Below is a small trained network, with its code and all its weights. Each question gives an input and a class and asks what happens when units are switched off, that is, made to give their printed mean instead of their output.

import numpy as np


def w(rows, s, z=0):
    codes = np.array(rows[::2]) - 128.0
    scale = np.full(codes.shape[1], s)
    scale[-1] = z or s
    return codes * scale


def f(y):
    return y / 2 * (1 + np.tanh(0.7978845608 * (y + 0.044715 * y**3)))


def log_softmax(a):
    a = a - a.max(-1, keepdims=True)
    return a - np.log(np.exp(a).sum(-1, keepdims=True))


def net(x, mask):
    res = np.array(x, float).reshape(1, 8) / 4 @ E
    y = f(res @ A[0][:, :-1].T + A[0][:, -1])
    res = res + np.where(mask, y, B[0][:, -1]) @ B[0][:, :-1]
    return log_softmax(res[-1] @ U[:, :-1].T + U[:, -1])


A, B = {}, {}
E = w([
[127,127,131],'x0',
[128,128,127],'x1',
[42,116,223],'x2',
[127,127,130],'x3',
[110,253,142],'x4',
[211,145,253],'x5',
[129,128,127],'x6',
[128,128,128],'x7',
],0.0053)
A[0] = w([
[130,98,122,2],'neuron 0',
[142,114,121,25],'neuron 1',
[121,249,126,30],'neuron 2',
[113,229,125,28],'neuron 3',
[203,135,196,27],'neuron 4',
[44,116,181,19],'neuron 5',
[101,142,152,9],'neuron 6',
[95,122,155,39],'neuron 7',
[162,142,119,12],'neuron 8',
[140,60,128,102],'neuron 9',
[188,129,187,53],'neuron 10',
[152,105,127,27],'neuron 11',
[55,141,93,7],'neuron 12',
[61,105,192,81],'neuron 13',
[125,187,133,55],'neuron 14',
[149,27,132,5],'neuron 15',
[198,145,81,71],'neuron 16',
[52,123,62,24],'neuron 17',
[157,21,131,26],'neuron 18',
[97,188,117,56],'neuron 19',
[70,130,82,21],'neuron 20',
[47,109,186,29],'neuron 21',
[134,209,116,14],'neuron 22',
[120,216,123,83],'neuron 23',
[195,135,191,56],'neuron 24',
[210,147,74,83],'neuron 25',
[52,117,63,33],'neuron 26',
[235,159,69,19],'neuron 27',
[150,131,108,141],'neuron 28',
[118,254,123,2],'neuron 29',
[62,127,73,38],'neuron 30',
[145,104,190,22],'neuron 31',
[157,24,132,23],'neuron 32',
[137,126,108,175],'neuron 33',
],0.0096,0.0051)
B[0] = w([
[114,117,59,12],'neuron 0',
[111,134,69,13],'neuron 1',
[97,6,99,184],'neuron 2',
[105,45,93,137],'neuron 3',
[251,121,99,159],'neuron 4',
[69,205,51,141],'neuron 5',
[112,120,38,25],'neuron 6',
[105,152,57,48],'neuron 7',
[110,139,47,17],'neuron 8',
[102,64,111,170],'neuron 9',
[218,125,88,145],'neuron 10',
[100,116,55,22],'neuron 11',
[195,142,68,85],'neuron 12',
[75,220,87,219],'neuron 13',
[120,78,89,79],'neuron 14',
[91,30,80,122],'neuron 15',
[88,198,107,148],'neuron 16',
[253,126,122,167],'neuron 17',
[85,12,88,161],'neuron 18',
[135,78,101,93],'neuron 19',
[196,127,97,92],'neuron 20',
[55,205,47,158],'neuron 21',
[89,85,89,80],'neuron 22',
[113,45,118,170],'neuron 23',
[245,128,99,169],'neuron 24',
[79,218,105,198],'neuron 25',
[254,125,132,180],'neuron 26',
[69,232,62,172],'neuron 27',
[120,150,145,168],'neuron 28',
[87,21,88,166],'neuron 29',
[222,125,116,141],'neuron 30',
[170,174,77,86],'neuron 31',
[82,19,84,150],'neuron 32',
[130,141,165,248],'neuron 33',
],0.026,0.0013)
U = w([
[228,168,52,10],'0',
[86,84,70,97],'1',
[71,255,25,44],'2',
[125,160,143,254],'3',
[127,160,153,194],'4',
[129,161,144,204],'5',
[123,168,160,118],'6',
],0.0077,0.0047)

Each question gives the input, the list of numbers given to net, and the class t.
The units are the neurons (one row each of A and B). Each row of codes is followed by its name. A weight is (code - 128) times the scale printed after its matrix; where a second scale follows, it is the last column's (A, B and U).
mask holds one flag per neuron, in row order. A switched-off neuron (its flag False) gives its mean, the last column of its row in B, instead of its output. The means were averaged over made-up inputs and are rounded, as every weight is.
A unit's drop is (log p(t) with every unit on - log p(t) with that unit switched off) / (log p(t) with every unit on - log p(t) with every unit switched off).
The circuit of an input: a set's keep is (log p(t) with only the set's units on - log p(t) with every unit switched off) / (log p(t) with every unit on - log p(t) with every unit switched off). Starting from the 12 units with the biggest drops (on a tie, the unit counted first), units are removed one at a time, each time the one whose removal leaves the highest keep (on an exact tie, the one counted first), for as long as the keep stays at least 0.8.
units of the circuit, in order: the units of the circuit, biggest drop first
unit that matters most: the unit with the biggest drop
top k neurons: the k neurons with the biggest drops, biggest first
drop when u is switched off: that unit's drop, to one decimal
input [0,-5,-7,-1,-2,4,2,1], class 2: units of the circuit, in order	[neuron 27; neuron 25]
input [-5,1,8,5,8,0,-4,-2], class 1: unit that matters most	neuron 2
input [1,5,-3,0,4,-6,-6,2], class 0: units of the circuit, in order	[neuron 17; neuron 26]
input [-6,6,-5,-2,-7,2,-1,2], class 1: units of the circuit, in order	[neuron 18; neuron 32]
input [4,1,8,1,0,7,-2,-7], class 2: units of the circuit, in order	[neuron 13; neuron 21]
input [6,-4,-7,6,-2,4,-6,-5], class 2: top 2 neurons	[neuron 27; neuron 25]
input [-4,2,-1,7,-8,-7,-7,-7], class 1: top 4 neurons	[neuron 18; neuron 32; neuron 15; neuron 9]
input [-4,6,-7,-4,-1,3,-1,-3], class 2: units of the circuit, in order	[neuron 27; neuron 25]
input [-5,2,-3,-5,6,-6,1,-2], class 0: top 3 neurons	[neuron 17; neuron 26; neuron 30]
input [2,1,-7,-5,6,1,-7,4], class 2: top 3 neurons	[neuron 27; neuron 25; neuron 16]
input [-5,-5,-8,-7,3,6,-8,-3], class 2: top 3 neurons	[neuron 27; neuron 25; neuron 16]
input [7,4,-2,3,1,7,4,-7], class 0: drop when neuron 10 is switched off	0.2
input [6,1,2,-6,7,-5,-3,-1], class 1: drop when neuron 21 is switched off	0.0
input [7,5,-8,8,6,0,-6,2], class 2: units of the circuit, in order	[neuron 27]
input [1,0,4,0,-2,8,-8,7], class 0: drop when neuron 24 is switched off	0.1
input [-3,-4,-8,2,-2,5,4,-4], class 2: drop when neuron 27 is switched off	0.3
